Below are the code and all the weights of a small trained network. Each question names an input and a class and asks about switching units off, where a switched-off unit gives its printed mean instead of its output.

import numpy as np


def w(rows, s, z=0):
    codes = np.array(rows[::2]) - 128.0
    scale = np.full(codes.shape[1], s)
    scale[-1] = z or s
    return codes * scale


def f(y):
    return y / 2 * (1 + np.tanh(0.7978845608 * (y + 0.044715 * y**3)))


def log_softmax(a):
    a = a - a.max(-1, keepdims=True)
    return a - np.log(np.exp(a).sum(-1, keepdims=True))


def net(x, mask):
    res = np.array(x, float).reshape(1, 3) / 4 @ E
    y = f(res @ A[0][:, :-1].T + A[0][:, -1])
    res = res + np.where(mask, y, B[0][:, -1]) @ B[0][:, :-1]
    return log_softmax(res[-1] @ U[:, :-1].T + U[:, -1])


A, B = {}, {}
E = w([
[142,139,54,216,13,39,150],'x0',
[89,200,145,82,55,85,53],'x1',
[157,254,18,98,174,195,191],'x2',
],0.0092)
A[0] = w([
[212,150,71,95,136,141,131,66],'n1',
[192,85,134,154,172,139,203,167],'n2',
[154,134,181,186,22,135,115,196],'n3',
[158,104,97,189,80,66,149,78],'n4',
[72,47,192,137,152,153,56,139],'n5',
[118,119,200,1,185,164,114,214],'n6',
[137,209,103,107,165,138,162,59],'n7',
[119,55,166,106,114,88,154,254],'n8',
[103,120,95,140,59,144,166,84],'n9',
[185,183,113,89,86,177,181,157],'n10',
[37,140,189,101,163,202,128,205],'n11',
[109,212,141,67,70,99,43,183],'n12',
[182,128,166,114,156,172,147,218],'n13',
[177,69,87,195,200,101,169,159],'n14',
[125,172,104,156,151,158,130,38],'n15',
[40,70,195,169,108,108,134,134],'n16',
[150,143,67,169,61,42,137,13],'n17',
[119,127,193,103,134,117,155,70],'n18',
[166,200,127,113,83,190,199,205],'n19',
[135,66,179,112,52,116,122,143],'n20',
],0.009,0.00063)
B[0] = w([
[102,107,134,187,159,117,126,178],'n1',
[175,160,219,107,157,92,155,199],'n2',
[136,133,110,157,136,184,122,215],'n3',
[135,100,79,140,125,153,146,230],'n4',
[86,139,111,166,139,150,146,234],'n5',
[149,142,22,102,92,96,139,241],'n6',
[73,162,88,158,178,192,86,195],'n7',
[69,122,179,106,154,154,124,195],'n8',
[118,113,85,104,107,184,132,173],'n9',
[105,122,182,136,201,150,97,190],'n10',
[157,51,52,99,62,105,131,203],'n11',
[196,170,255,51,120,59,179,226],'n12',
[137,127,102,91,80,81,158,170],'n13',
[207,223,179,32,125,93,157,209],'n14',
[67,147,129,140,147,140,120,158],'n15',
[97,163,138,196,155,138,75,221],'n16',
[145,83,84,147,90,114,129,255],'n17',
[90,112,77,167,130,146,113,150],'n18',
[82,156,196,178,158,136,120,198],'n19',
[94,150,123,131,162,107,86,210],'n20',
],0.0073,0.0093)
U = w([
[8,109,175,152,233,182,75,124],'0',
[191,129,254,59,158,63,157,253],'1',
[126,80,44,100,129,128,137,4],'2',
],0.0084,0.00048)

Each question gives the input, the list of numbers given to net, and the class t.
The units are the neurons (one row each of A and B). Each row of codes is followed by its name. A weight is (code - 128) times the scale printed after its matrix; where a second scale follows, it is the last column's (A, B and U).
mask holds one flag per neuron, in row order. A switched-off neuron (its flag False) gives its mean, the last column of its row in B, instead of its output. The means were averaged over made-up inputs and are rounded, as every weight is.
A unit's drop is (log p(t) with every unit on - log p(t) with that unit switched off) / (log p(t) with every unit on - log p(t) with every unit switched off).
The circuit of an input: a set's keep is (log p(t) with only the set's units on - log p(t) with every unit switched off) / (log p(t) with every unit on - log p(t) with every unit switched off). Starting from the 12 units with the biggest drops (on a tie, the unit counted first), units are removed one at a time, each time the one whose removal leaves the highest keep (on an exact tie, the one counted first), for as long as the keep stays at least 0.8.
circuit, biggest first: the units of the circuit, biggest drop first
unit that matters most: the unit with the biggest drop
top k neurons: the k neurons with the biggest drops, biggest first
drop of u: that unit's drop, to one decimal
input [-8,-6,4], class 2: circuit, biggest first : (n6)
input [-6,-3,-5], class 2: circuit, biggest first : (n6; n11)
input [3,-5,2], class 1: circuit, biggest first : (n14; n2)
input [3,2,-4], class 0: top 3 neurons : (n6; n11; n14)
input [0,4,3], class 1: top 3 neurons : (n12; n16; n5)
input [4,-6,6], class 0: top 2 neurons : (n12; n7)
input [7,1,7], class 0: circuit, biggest first : (n19; n10)
input [5,-7,7], class 0: top 2 neurons : (n7; n12)
input [6,0,6], class 0: top 3 neurons : (n19; n10; n6)
input [0,3,4], class 0: top 3 neurons : (n14; n7; n2)
input [5,-6,-7], class 0: top 3 neurons : (n16; n12; n8)
input [-6,-1,-5], class 2: top 2 neurons : (n6; n11)
input [-5,-6,3], class 1: top 2 neurons : (n2; n14)
input [2,-8,-4], class 1: circuit, biggest first : (n14)
input [-5,-8,-1], class 1: top 2 neurons : (n2; n14)
input [-8,2,6], class 2: top 3 neurons : (n6; n11; n13)
input [4,8,3], class 1: drop of n12 : 1.5
input [7,-8,0], class 1: drop of n6 : 0.1
input [-8,-6,-1], class 2: drop of n12 : 0.2
input [-6,2,-3], class 2: drop of n6 : 0.2
input [7,-8,8], class 0: unit that matters most : n7
